Moves between points:
Gub: ξ>Mov, γ>Rap, δ>Zuf, ε>Bev, π>Tis, ψ>Fut, β>Las
Vir: ξ>Vum, γ>., δ>., ε>., π>., ψ>Nit, β>Tas
Sos: ξ>., γ>., δ>Dev, ε>., π>Kat, ψ>Fet, β>.
Fos: ξ>., γ>Div, δ>Vub, ε>., π>., ψ>., β>Vog
Lod: ξ>., γ>Fet, δ>Rad, ε>., π>Vog, ψ>., β>.
Rin: ξ>Vog, γ>Tar, δ>Rek, ε>., π>., ψ>., β>.
Kol: ξ>Rud, γ>Ror, δ>Rog, ε>Rep, π>Pep, ψ>Las, β>Fut
Vom: ξ>Fut, γ>Niv, δ>Bar, ε>Nal, π>Muv, ψ>Mov, β>Rud
Tep: ξ>Kat, γ>., δ>Tas, ε>., π>., ψ>Tar, β>.
Zav: ξ>Niv, γ>Fut, δ>Zok, ε>Biz, π>Dig, ψ>Rap, β>Ror
Fuz: ξ>Div, γ>., δ>Nit, ε>., π>., ψ>., β>Tar
Rep: ξ>Nit, γ>Vub, δ>Div, ε>Kol, π>Zef, ψ>Vum, β>Peb
Rek: ξ>Biz, γ>Nal, δ>Rin, ε>Niv, π>Liv, ψ>Voz, β>Nur
Mov: ξ>Gub, γ>., δ>., ε>Tas, π>., ψ>Vom, β>.
Tar: ξ>Nif, γ>Rin, δ>Nal, ε>Bar, π>Dur, ψ>Tep, β>Fuz
Tis: ξ>., γ>., δ>., ε>Dev, π>Gub, ψ>Nef, β>.
Rad: ξ>Liv, γ>Tur, δ>Lod, ε>Dig, π>Biz, ψ>Ton, β>Mav
Nef: ξ>Muv, γ>Dig, δ>Gak, ε>Tur, π>Fut, ψ>Tis, β>Pep
Dev: ξ>Sor, γ>Ton, δ>Sos, ε>Tis, π>Bev, ψ>Tur, β>Gan
Zuf: ξ>., γ>., δ>Gub, ε>Kat, π>., ψ>Mon, β>.
Rud: ξ>Kol, γ>., δ>., ε>Nit, π>., ψ>., β>Vom
Par: ξ>., γ>Kat, δ>Mog, ε>., π>., ψ>Vog, β>.
Ton: ξ>., γ>Dev, δ>., ε>., π>Mog, ψ>Rad, β>.
Fut: ξ>Vom, γ>Zav, δ>Mon, ε>Peb, π>Nef, ψ>Gub, β>Kol
Gak: ξ>., γ>., δ>Nef, ε>Fet, π>Mon, ψ>., β>.
Nal: ξ>Peb, γ>Rek, δ>Tar, ε>Vom, π>Rop, ψ>Tas, β>Nit
Rog: ξ>., γ>., δ>Kol, ε>Div, π>., ψ>., β>Mon
Bar: ξ>Mon, γ>., δ>Vom, ε>Tar, π>., ψ>., β>.
Vub: ξ>Nur, γ>Rep, δ>Fos, ε>Ror, π>Mav, ψ>Vap, β>Biz
Div: ξ>Fuz, γ>Fos, δ>Rep, ε>Rog, π>Tig, ψ>Zan, β>Nif
Tig: ξ>., γ>., δ>Zef, ε>., π>Div, ψ>., β>Fet
Muv: ξ>Nef, γ>., δ>., ε>Rop, π>Vom, ψ>., β>.
Mav: ξ>., γ>Zef, δ>., ε>., π>Vub, ψ>., β>Rad
Mog: ξ>Voz, γ>Bev, δ>Par, ε>Rap, π>Ton, ψ>Biz, β>Vap
Ror: ξ>., γ>Kol, δ>., ε>Vub, π>., ψ>., β>Zav
Tur: ξ>Rop, γ>Rad, δ>Fet, ε>Nef, π>Peb, ψ>Dev, β>Zef
Vum: ξ>Vir, γ>Vap, δ>Zan, ε>Las, π>Gan, ψ>Rep, β>Bev
Zef: ξ>Bab, γ>Mav, δ>Tig, ε>Pep, π>Rep, ψ>Gan, β>Tur
Tas: ξ>Bev, γ>Voz, δ>Tep, ε>Mov, π>Sor, ψ>Nal, β>Vir
Las: ξ>., γ>., δ>., ε>Vum, π>., ψ>Kol, β>Gub
Liv: ξ>Rad, γ>Rop, δ>., ε>., π>Rek, ψ>., β>.
Vap: ξ>., γ>Vum, δ>., ε>., π>., ψ>Vub, β>Mog
Niv: ξ>Zav, γ>Vom, δ>., ε>Rek, π>., ψ>., β>.
Nit: ξ>Rep, γ>Nur, δ>Fuz, ε>Rud, π>Bab, ψ>Vir, β>Nal
Zan: ξ>., γ>., δ>Vum, ε>., π>., ψ>Div, β>Kat
Voz: ξ>Mog, γ>Tas, δ>., ε>., π>., ψ>Rek, β>.
Mon: ξ>Bar, γ>Zok, δ>Fut, ε>Nif, π>Gak, ψ>Zuf, β>Rog
Bab: ξ>Zef, γ>., δ>., ε>., π>Nit, ψ>., β>Rop
Dur: ξ>Fet, γ>., δ>Rop, ε>., π>Tar, ψ>., β>.
Kat: ξ>Tep, γ>Par, δ>Bev, ε>Zuf, π>Sos, ψ>Nif, β>Zan
Fet: ξ>Dur, γ>Lod, δ>Tur, ε>Gak, π>Nif, ψ>Sos, β>Tig
Rap: ξ>., γ>Gub, δ>., ε>Mog, π>., ψ>Zav, β>.
Peb: ξ>Nal, γ>Biz, δ>Nif, ε>Fut, π>Tur, ψ>Bev, β>Rep
Rop: ξ>Tur, γ>Liv, δ>Dur, ε>Muv, π>Nal, ψ>Sor, β>Bab
Nif: ξ>Tar, γ>Vog, δ>Peb, ε>Mon, π>Fet, ψ>Kat, β>Div
Gan: ξ>., γ>., δ>., ε>., π>Vum, ψ>Zef, β>Dev
Sor: ξ>Dev, γ>., δ>., ε>., π>Tas, ψ>Rop, β>.
Zok: ξ>., γ>Mon, δ>Zav, ε>Vog, π>., ψ>., β>.
Biz: ξ>Rek, γ>Peb, δ>Vog, ε>Zav, π>Rad, ψ>Mog, β>Vub
Pep: ξ>., γ>., δ>., ε>Zef, π>Kol, ψ>., β>Nef
Bev: ξ>Tas, γ>Mog, δ>Kat, ε>Gub, π>Dev, ψ>Peb, β>Vum
Vog: ξ>Rin, γ>Nif, δ>Biz, ε>Zok, π>Lod, ψ>Par, β>Fos
Dig: ξ>., γ>Nef, δ>., ε>Rad, π>Zav, ψ>., β>.
Nur: ξ>Vub, γ>Nit, δ>., ε>., π>., ψ>., β>Rek

The rows follow the links: the fewer symbols apart two points are, the more alike their rows tend to be.

Point, then a row for it; each showing differs a little:
Tas: -546 458 737 -367 599 154 141 34 80 -381 17 1 -266 -496 194 281 -241 192 -308 -124 131 542 679 274 -765 59 -423 114 218 -116 -628 -203 86 -234 3 156 157 535 -301 -328 674 6 123 339 -86 8 -357 400 -23
Ton: 387 -721 -255 64 -263 -270 221 362 -498 117 343 -159 -472 164 -199 238 -141 542 424 -324 -183 -63 -514 452 -70 -22 -515 -17 -337 -380 -180 -31 -753 -524 268 -673 -95 329 206 -290 -76 -282 -795 7 624 -269 -71 199 -128
Mon: -453 386 -903 -35 20 -300 570 -428 -283 121 -412 -266 389 -82 -219 -343 132 26 339 -98 -130 -582 -287 -666 95 566 344 34 -214 -106 -93 -114 485 251 -332 80 51 -903 -381 448 -387 -130 85 -331 -183 366 -548 -1 -60
Tig: 252 -165 43 403 -546 44 -664 -89 88 387 -41 40 518 316 225 -439 5 -391 40 490 -65 -3 -123 560 319 30 414 40 -233 -6 622 -36 -523 349 59 422 -145 -465 155 -185 -767 48 -517 -337 -473 387 478 -708 -242
Fet: -85 103 -516 317 -358 -409 -390 -98 -301 763 158 46 403 381 44 39 -16 228 166 526 -470 -117 -38 182 -120 539 263 201 -522 -43 354 -133 -391 230 177 474 -242 -860 -94 34 -452 -265 -743 -341 -170 203 -315 -249 -446
Par: 410 -245 -517 -20 268 -131 307 -43 -593 -131 108 -380 -572 -530 3 -306 -359 297 174 -171 -401 -136 116 459 -87 309 -611 -327 -605 -355 -555 -7 -222 -524 95 56 140 154 105 -47 -1036 77 193 -338 31 117 -307 513 169
Rop: -596 574 382 66 74 210 -382 151 464 569 376 419 242 348 167 474 206 124 -217 186 -47 502 290 19 -692 -77 -386 580 58 -72 -73 311 25 33 158 97 -5 65 43 -51 1052 -186 -547 518 -189 -279 -623 17 -543
Vir: -17 194 842 -277 534 489 -309 72 291 -495 -153 67 -271 -414 420 41 0 -247 -362 -205 520 497 521 554 -184 -174 -135 -161 470 207 -120 -76 -159 -10 -34 181 79 683 -137 -219 311 179 448 428 -488 90 414 -75 238
Muv: -863 460 212 -82 47 131 -331 163 604 53 -251 174 505 283 -101 429 516 32 372 -114 348 227 49 -540 -373 75 -136 485 49 166 -71 131 296 41 -95 -35 162 83 -7 170 1237 -112 -460 128 -12 -401 -212 -24 -542
Pep: -74 -291 14 67 -613 233 -138 166 239 -239 -332 204 615 457 -159 -154 274 -458 263 -24 379 -244 -563 -217 545 -330 537 -74 453 446 545 -19 -66 533 -319 -469 -258 -145 -43 5 324 1 -247 -49 -60 -263 510 -640 -115
Vap: 792 -734 125 -147 -111 280 81 243 -345 -424 -74 -323 -510 -280 12 -233 -224 -270 -35 -42 29 14 -78 673 526 -465 -31 -603 87 125 140 40 -262 -285 85 -315 -133 616 229 -215 -657 114 343 -46 362 38 549 -105 558
Tep: -514 704 288 -131 672 255 -102 -207 -18 72 -40 -154 -235 -543 418 -198 -110 223 -303 -158 178 423 621 431 -885 278 -492 80 -302 -250 -771 -230 -53 -331 -80 217 371 193 -93 -128 46 -47 270 58 -742 145 -411 363 58

Each walk starts at a row. The symbols on each line, taken left to right, move it on to the next point.
Each answer is a row, close to the row of the point it stands for.
start 676 -623 -331 -222 399 -282 499 125 -757 -118 497 -130 -722 -316 -396 148 -369 465 175 -106 -356 -126 -88 99 -48 12 -430 -376 -246 -334 -352 71 -135 -663 -26 -294 -10 379 41 -223 -436 79 -98 80 716 -3 -104 330 489
δ γ δ δ ξ ξ -> 15 239 -512 -168 167 -260 362 -120 -713 -306 183 -135 -95 -510 -32 -294 -426 294 39 139 -379 -219 205 573 -375 400 -105 -265 -456 -190 -525 -388 -350 -181 -214 -93 51 -248 -337 -122 -1080 -126 -61 -243 -419 337 -584 169 467
ξ δ ξ β δ β ξ ψ -> -599 936 218 50 356 231 -263 -344 364 221 -179 -179 26 -228 446 41 48 -114 -524 199 -13 240 678 4 -685 277 -269 291 -292 -374 -445 -44 285 -205 255 688 145 -237 -16 105 153 140 208 -65 -673 105 -756 515 -98
start -148 552 -1 176 490 291 -249 -132 331 334 -153 -173 -289 -156 424 -121 143 45 -393 11 74 411 581 -101 -566 301 -387 303 -431 -358 -498 76 118 -678 459 697 392 -99 451 215 181 244 281 -42 -228 84 -359 812 -153
ξ π δ δ γ ε -> -474 209 -377 233 -381 -619 -141 -72 -196 478 -113 14 681 330 -295 -173 235 148 440 129 -253 -137 -408 -376 -117 535 498 438 -283 138 186 -75 102 211 -78 1 -15 -840 -329 246 158 -194 -897 -420 186 234 14 -554 -545
π π π β β γ δ π γ -> -377 -203 -240 -44 -553 -475 242 112 -14 203 148 284 582 613 -524 252 243 50 561 64 -10 -282 -787 -578 182 -20 199 210 128 229 242 -3 88 306 -182 -471 -157 -506 -464 134 466 -333 -755 -90 416 -369 -167 -400 -353
start 427 31 -39 183 -90 329 -504 -160 65 -275 -164 -146 -96 -154 448 -414 -105 -347 -452 256 6 -287 98 428 312 -202 473 -323 -67 -80 402 -83 -53 452 -8 330 -315 -282 195 -42 -1084 318 697 -44 -684 399 209 -158 366
δ δ δ ψ ψ ψ β δ ψ -> 203 270 -629 -33 25 -70 322 -470 -371 207 347 -181 53 -69 261 -201 -276 50 -173 408 -510 -541 218 69 -30 268 203 -178 -634 -162 -196 -142 20 216 18 443 -167 -850 -11 86 -1013 -100 148 20 -376 202 -1000 350 296
δ δ ψ ξ ψ δ ε ε -> -119 690 497 -154 498 100 -45 -81 362 109 123 69 -67 -154 281 475 -46 57 -606 242 132 555 733 -224 -472 132 -130 336 173 -168 -347 79 390 -14 314 382 69 -11 42 -6 880 40 384 502 -59 -50 -549 526 -37
start 524 -531 188 213 -778 207 -551 298 195 -8 205 273 225 450 70 37 16 -403 -268 358 -54 -149 -375 353 470 -378 401 1 239 119 743 175 -496 707 -37 -369 -544 -48 73 -226 -514 68 -234 237 -162 -79 266 -640 -154
β γ γ ε ε β β -> 148 -416 -398 17 -481 -333 86 182 -226 317 864 331 448 579 -288 540 -222 354 36 404 -345 -342 -285 128 59 10 -13 164 -105 74 571 177 -340 357 231 -249 -389 -496 -52 -155 -98 -210 -783 376 104 -177 -867 -169 -265
ξ ψ π π π ψ γ -> -58 250 453 62 561 381 -58 57 507 260 39 26 -441 40 276 391 -74 133 -382 16 -94 552 577 -267 -374 -60 -468 267 -116 -336 -261 360 274 -499 433 405 225 274 435 137 756 274 381 92 411 -93 -131 685 51
start -166 830 481 144 199 649 -565 -184 538 3 -281 81 191 -219 699 -74 137 -434 -619 -4 301 333 669 335 -122 -61 31 142 13 40 -57 -270 57 124 254 646 13 -37 280 69 -203 222 643 129 -863 216 37 162 -20
ξ ξ δ β β ξ -> 750 -522 220 -68 -320 333 -123 -168 118 -334 64 219 -110 46 214 -141 -159 -458 -441 293 70 -266 -108 159 553 -505 610 -455 466 192 469 10 46 606 -67 -93 -269 -78 53 -201 -568 185 548 324 -141 74 236 -330 700
γ δ δ β ε ε π -> 563 -716 -618 131 -432 -152 -17 233 -196 446 660 59 -144 671 -193 463 -170 374 291 188 -396 -157 -490 5 142 -401 -238 174 -529 -179 332 270 -480 -194 304 -386 -315 -120 394 -21 -261 -152 -628 -48 677 -218 -300 63 -378
start -73 68 -255 40 -207 -618 -312 61 -669 421 366 -72 52 -151 -136 -47 -203 433 319 176 -364 69 91 746 -302 673 57 89 -409 38 -68 -303 -526 -151 -147 273 -195 -393 -226 -365 -544 -320 -925 -428 -183 295 -193 -341 -366
π γ ψ γ ψ δ -> 299 -553 -63 -403 364 -485 746 -125 -738 -329 453 -10 -392 -226 -415 294 -618 458 -66 117 -270 -89 184 272 -80 79 -72 -431 36 -58 -103 -149 -194 -63 -159 -352 -240 204 -559 -415 -442 -128 33 211 302 -184 -450 175 701
γ γ ξ ξ ξ π -> -595 260 647 -95 213 -19 -259 377 -16 138 117 148 -23 -89 58 397 88 514 -173 -151 213 605 484 328 -661 158 -541 319 110 35 -462 -177 -356 -260 -48 -204 99 553 -234 -317 955 -280 -414 399 -300 -223 -496 88 -547
start 425 -668 -172 46 -223 333 92 69 146 -424 -435 -152 -82 368 -126 -277 238 -503 269 -194 129 -267 -439 -508 950 -504 584 -170 274 110 378 270 327 -32 -59 -223 137 85 109 282 -240 270 442 -93 519 50 994 -280 309
β π γ γ π γ γ -> 310 -510 -663 -25 -202 -139 582 -206 -296 26 -40 -175 -151 358 -692 6 92 -35 517 -161 -186 -257 -587 -954 459 -83 156 -159 134 -139 234 275 652 -207 -27 -253 17 -182 102 165 225 -103 101 -108 1071 -230 313 158 335
ξ γ ξ γ β ε -> 1127 -655 -15 115 -267 258 -63 -42 90 -66 35 -256 -431 -43 170 -199 -193 -363 -410 150 -75 -178 -169 85 746 -567 136 -315 74 -39 616 144 -129 45 153 -47 -175 179 504 88 -741 244 597 78 397 -28 518 -115 661
start 649 -383 -273 -168 23 -410 540 -336 -425 131 727 169 -146 62 -151 471 -699 200 -406 496 -398 -421 21 -323 98 41 407 -242 -27 -206 236 136 148 366 8 86 -414 -394 -436 -192 -479 -26 365 451 444 33 -839 107 627
ε ψ δ δ γ ε ε γ -> -172 -315 -158 -514 27 -519 844 -6 -630 -525 172 -171 -131 -186 -801 -48 -123 258 503 -420 183 -176 -331 -490 25 293 152 -372 328 140 -415 -250 125 42 -623 -716 14 138 -759 -98 252 -201 -148 -92 554 -159 82 -175 319
ψ ε π ε ε ξ β -> -137 258 789 92 5 546 -935 362 874 -22 -68 352 225 279 401 186 309 -239 -572 205 336 485 204 237 -61 -466 -41 385 265 121 260 -38 -193 424 154 58 -200 315 184 -39 669 146 -33 317 -487 -167 160 -338 -390
